Below are the code and all the weights of a small trained network. Each question names an input and a target symbol and asks about switching units off, where a switched-off unit gives its printed mean instead of its output.

import numpy as np


def w(rows, s, z=0):
    codes = np.array(rows[::2]) - 128.0
    scale = np.full(codes.shape[1], s)
    scale[-1] = z or s
    return codes * scale


def f(y):
    return np.maximum(y, 0)


def softmax(a):
    e = np.exp(a - a.max(-1, keepdims=True))
    return e / e.sum(-1, keepdims=True)


def log_softmax(a):
    a = a - a.max(-1, keepdims=True)
    return a - np.log(np.exp(a).sum(-1, keepdims=True))


def net(x, mask):
    ids = ['βδζηθλξπτφψ'.index(c) for c in x.split()]
    T = len(ids)
    res = E[ids] + P[:T]
    u = 0
    for l in range(3):
        r = res
        for j in range(2):
            rows = slice(4 * j, 4 * j + 4)
            q, k, v = (r @ M[l][rows].T for M in (Q, K, V))
            z = softmax(np.where(np.tri(T) > 0, q @ k.T / 4**0.5, -1e9)) @ v
            o = O[l][rows]
            res = res + np.where(mask[u + j], z, o[:, -1]) @ o[:, :-1]
        u += 2
        y = f(res @ A[l][:, :-1].T + A[l][:, -1])
        res = res + np.where(mask[u : u + 4], y, B[l][:, -1]) @ B[l][:, :-1]
        u += 4
    return log_softmax(res[-1] @ U[:, :-1].T + U[:, -1])


Q, K, V, O, A, B = {}, {}, {}, {}, {}, {}
E = w([
[209,159,175],'β',
[88,41,161],'δ',
[123,138,245],'ζ',
[136,131,84],'η',
[154,114,86],'θ',
[5,91,252],'λ',
[62,107,145],'ξ',
[130,141,88],'π',
[146,125,87],'τ',
[145,125,92],'φ',
[64,93,151],'ψ',
],0.012)
P = w([
[133,157,1],'0',
[170,54,88],'1',
[179,46,98],'2',
[183,41,107],'3',
[178,42,109],'4',
[176,43,114],'5',
[168,43,110],'6',
[163,50,113],'7',
[162,48,113],'8',
[149,58,111],'9',
[140,67,101],'10',
[128,77,99],'11',
[126,73,101],'12',
[111,88,97],'13',
],0.006)
Q[0] = w([
[162,59,89],'L0H1',
[165,100,131],'L0H1',
[159,135,34],'L0H1',
[161,218,250],'L0H1',
[151,103,123],'L0H2',
[126,123,124],'L0H2',
[145,132,129],'L0H2',
[127,117,131],'L0H2',
],0.027)
K[0] = w([
[119,62,50],'L0H1',
[142,90,103],'L0H1',
[159,188,55],'L0H1',
[197,170,255],'L0H1',
[121,148,123],'L0H2',
[125,143,139],'L0H2',
[137,108,103],'L0H2',
[118,140,133],'L0H2',
],0.024)
V[0] = w([
[138,86,102],'L0H1',
[126,134,146],'L0H1',
[116,199,186],'L0H1',
[134,159,199],'L0H1',
[147,133,122],'L0H2',
[151,61,134],'L0H2',
[61,251,112],'L0H2',
[129,91,133],'L0H2',
],0.013)
O[0] = w([
[120,168,148,183],'L0H1',
[127,112,93,111],'L0H1',
[145,55,70,26],'L0H1',
[142,80,18,53],'L0H1',
[158,115,103,124],'L0H2',
[82,143,67,199],'L0H2',
[195,96,254,2],'L0H2',
[91,139,107,167],'L0H2',
],0.011,0.0072)
A[0] = w([
[135,215,154,41],'L0N1',
[186,111,189,28],'L0N2',
[245,189,60,38],'L0N3',
[113,20,110,4],'L0N4',
],0.012,0.0033)
B[0] = w([
[227,96,68,253],'L0N1',
[152,75,250,138],'L0N2',
[32,188,225,138],'L0N3',
[160,248,199,172],'L0N4',
],0.011,0.004)
Q[1] = w([
[149,190,87],'L1H1',
[230,179,76],'L1H1',
[77,113,150],'L1H1',
[210,193,51],'L1H1',
[7,146,234],'L1H2',
[171,105,97],'L1H2',
[60,228,197],'L1H2',
[183,130,82],'L1H2',
],0.02)
K[1] = w([
[138,79,177],'L1H1',
[195,100,183],'L1H1',
[94,134,106],'L1H1',
[178,84,208],'L1H1',
[93,5,165],'L1H2',
[140,158,127],'L1H2',
[55,56,126],'L1H2',
[137,180,111],'L1H2',
],0.025)
V[1] = w([
[141,70,179],'L1H1',
[149,136,161],'L1H1',
[114,94,118],'L1H1',
[188,86,255],'L1H1',
[145,143,154],'L1H2',
[149,151,165],'L1H2',
[127,211,178],'L1H2',
[71,82,43],'L1H2',
],0.0068)
O[1] = w([
[140,72,128,70],'L1H1',
[154,97,135,160],'L1H1',
[104,135,121,69],'L1H1',
[202,1,144,140],'L1H1',
[105,140,99,105],'L1H2',
[103,142,92,105],'L1H2',
[132,122,88,254],'L1H2',
[198,91,209,212],'L1H2',
],0.0098,0.0023)
A[1] = w([
[89,174,116,55],'L1N1',
[184,198,11,130],'L1N2',
[220,148,49,71],'L1N3',
[114,58,168,2],'L1N4',
],0.012,0.0081)
B[1] = w([
[174,58,32,251],'L1N1',
[139,132,248,254],'L1N2',
[35,38,62,206],'L1N3',
[64,81,251,154],'L1N4',
],0.014,0.009)
Q[2] = w([
[79,178,98],'L2H1',
[184,29,99],'L2H1',
[86,250,110],'L2H1',
[215,222,123],'L2H1',
[207,106,60],'L2H2',
[44,147,94],'L2H2',
[73,146,212],'L2H2',
[216,106,117],'L2H2',
],0.016)
K[2] = w([
[124,194,114],'L2H1',
[253,98,110],'L2H1',
[53,200,105],'L2H1',
[77,118,77],'L2H1',
[79,183,171],'L2H2',
[220,108,141],'L2H2',
[158,79,83],'L2H2',
[51,165,140],'L2H2',
],0.021)
V[2] = w([
[10,139,186],'L2H1',
[2,140,196],'L2H1',
[164,125,109],'L2H1',
[92,130,146],'L2H1',
[105,134,126],'L2H2',
[148,118,141],'L2H2',
[82,135,116],'L2H2',
[119,138,116],'L2H2',
],0.0093)
O[2] = w([
[248,154,105,252],'L2H1',
[254,174,99,253],'L2H1',
[89,113,137,90],'L2H1',
[163,140,119,170],'L2H1',
[131,118,135,136],'L2H2',
[99,148,108,145],'L2H2',
[172,115,153,163],'L2H2',
[140,105,141,95],'L2H2',
],0.0063,0.0046)
A[2] = w([
[126,130,129,91],'L2N1',
[126,233,254,97],'L2N2',
[72,145,177,255],'L2N3',
[224,60,183,101],'L2N4',
],0.0096,0.0086)
B[2] = w([
[139,132,107,128],'L2N1',
[34,104,136,171],'L2N2',
[255,80,130,193],'L2N3',
[77,199,120,255],'L2N4',
],0.018,0.0099)
U = w([
[101,89,156,96],'β',
[96,100,254,175],'δ',
[150,52,188,65],'ζ',
[71,32,120,6],'η',
[87,176,170,89],'θ',
[107,89,165,105],'λ',
[102,141,37,149],'ξ',
[12,107,118,39],'π',
[94,96,157,100],'τ',
[99,91,157,100],'φ',
[227,168,217,255],'ψ',
],0.0085,0.0061)

Each question gives the input, a string of symbols that net reads in full, and the target symbol t.
The units are the heads (4 rows each of Q, K, V and O) and the neurons (one row each of A and B). Each row of codes is followed by its name. A weight is (code - 128) times the scale printed after its matrix; where a second scale follows, it is the last column's (O, A, B and U).
mask holds one flag per unit, layer by layer, with each layer's heads first. A switched-off unit (its flag False) gives its mean, the last column of its rows in O or B, instead of its output. The means were averaged over made-up inputs and are rounded, as every weight is.
A unit's drop is (log p(t) with every unit on - log p(t) with that unit switched off) / (log p(t) with every unit on - log p(t) with every unit switched off).
The circuit of an input: a set's keep is (log p(t) with only the set's units on - log p(t) with every unit switched off) / (log p(t) with every unit on - log p(t) with every unit switched off). Starting from the 12 units with the biggest drops (on a tie, the unit counted first), units are removed one at a time, each time the one whose removal leaves the highest keep (on an exact tie, the one counted first), for as long as the keep stays at least 0.8.
units of the circuit, in order: the units of the circuit, biggest drop first
k most important neurons of layer l: the k neurons of layer l with the biggest drops, biggest first
heads that matter: for each layer, one digit per head in row order, 1 if its drop is at least 0.15 and else 0, layers parted by /
input φ ψ ψ ξ ζ θ η π ζ δ, target ψ: heads that matter	11 / 01 / 00
input θ ζ τ δ ζ π π ψ η τ φ φ η φ, target θ: heads that matter	10 / 01 / 10
input ξ δ π δ π π θ δ δ ψ λ π ψ, target ξ: units of the circuit, in order	[L1N1; L1H1]
input ζ δ δ η δ τ δ ζ ψ δ π π, target ζ: heads that matter	11 / 10 / 10
input δ θ π, target δ: units of the circuit, in order	[L1N2; L2N2; L1H1; L2N3]
input ψ φ β ξ δ β ξ δ δ, target ξ: units of the circuit, in order	[L1H1; L1N1]
input ψ δ ζ π θ θ φ, target ψ: heads that matter	01 / 10 / 00
input ζ π η δ π π π η ζ π ψ π η, target ζ: heads that matter	11 / 11 / 10
input η ζ π ψ τ ψ λ π η η η π δ τ, target η: units of the circuit, in order	[L1H1; L0H2; L2H1]
input θ δ φ ζ τ, target θ: most important neuron of layer 1	[L1N2]
input δ τ ψ δ ψ η δ δ τ λ φ, target δ: heads that matter	00 / 10 / 00
input δ δ π ψ θ η ξ, target ψ: 3 most important neurons of layer 2	[L2N3; L2N4; L2N2]
input ψ ψ δ δ φ π ψ θ, target ψ: heads that matter	01 / 10 / 00
input η η θ η π η θ τ ζ, target η: heads that matter	11 / 11 / 10
input θ δ π θ τ β λ, target ψ: most important neuron of layer 1	[L1N1]
input η ξ δ φ π, target η: 2 most important neurons of layer 1	[L1N3; L1N2]
input π π δ ζ δ φ, target π: 3 most important neurons of layer 1	[L1N4; L1N3; L1N2]
input η δ ψ φ β τ π ζ φ η, target η: 2 most important neurons of layer 1	[L1N2; L1N3]
input ζ π ψ π η δ τ, target ζ: heads that matter	11 / 11 / 10
input θ θ ζ π π η δ δ δ β η, target θ: heads that matter	11 / 01 / 10
input ζ ξ π, target ζ: 3 most important neurons of layer 1	[L1N3; L1N2; L1N1]
input π η ζ π δ φ, target π: heads that matter	11 / 11 / 00
input π τ δ η δ ζ δ η λ δ θ, target π: 3 most important neurons of layer 0	[L0N2; L0N4; L0N1]
input ζ δ ξ φ π η θ θ, target ζ: 3 most important neurons of layer 1	[L1N3; L1N2; L1N1]
input π ζ π ψ β τ, target π: most important neuron of layer 0	[L0N2]
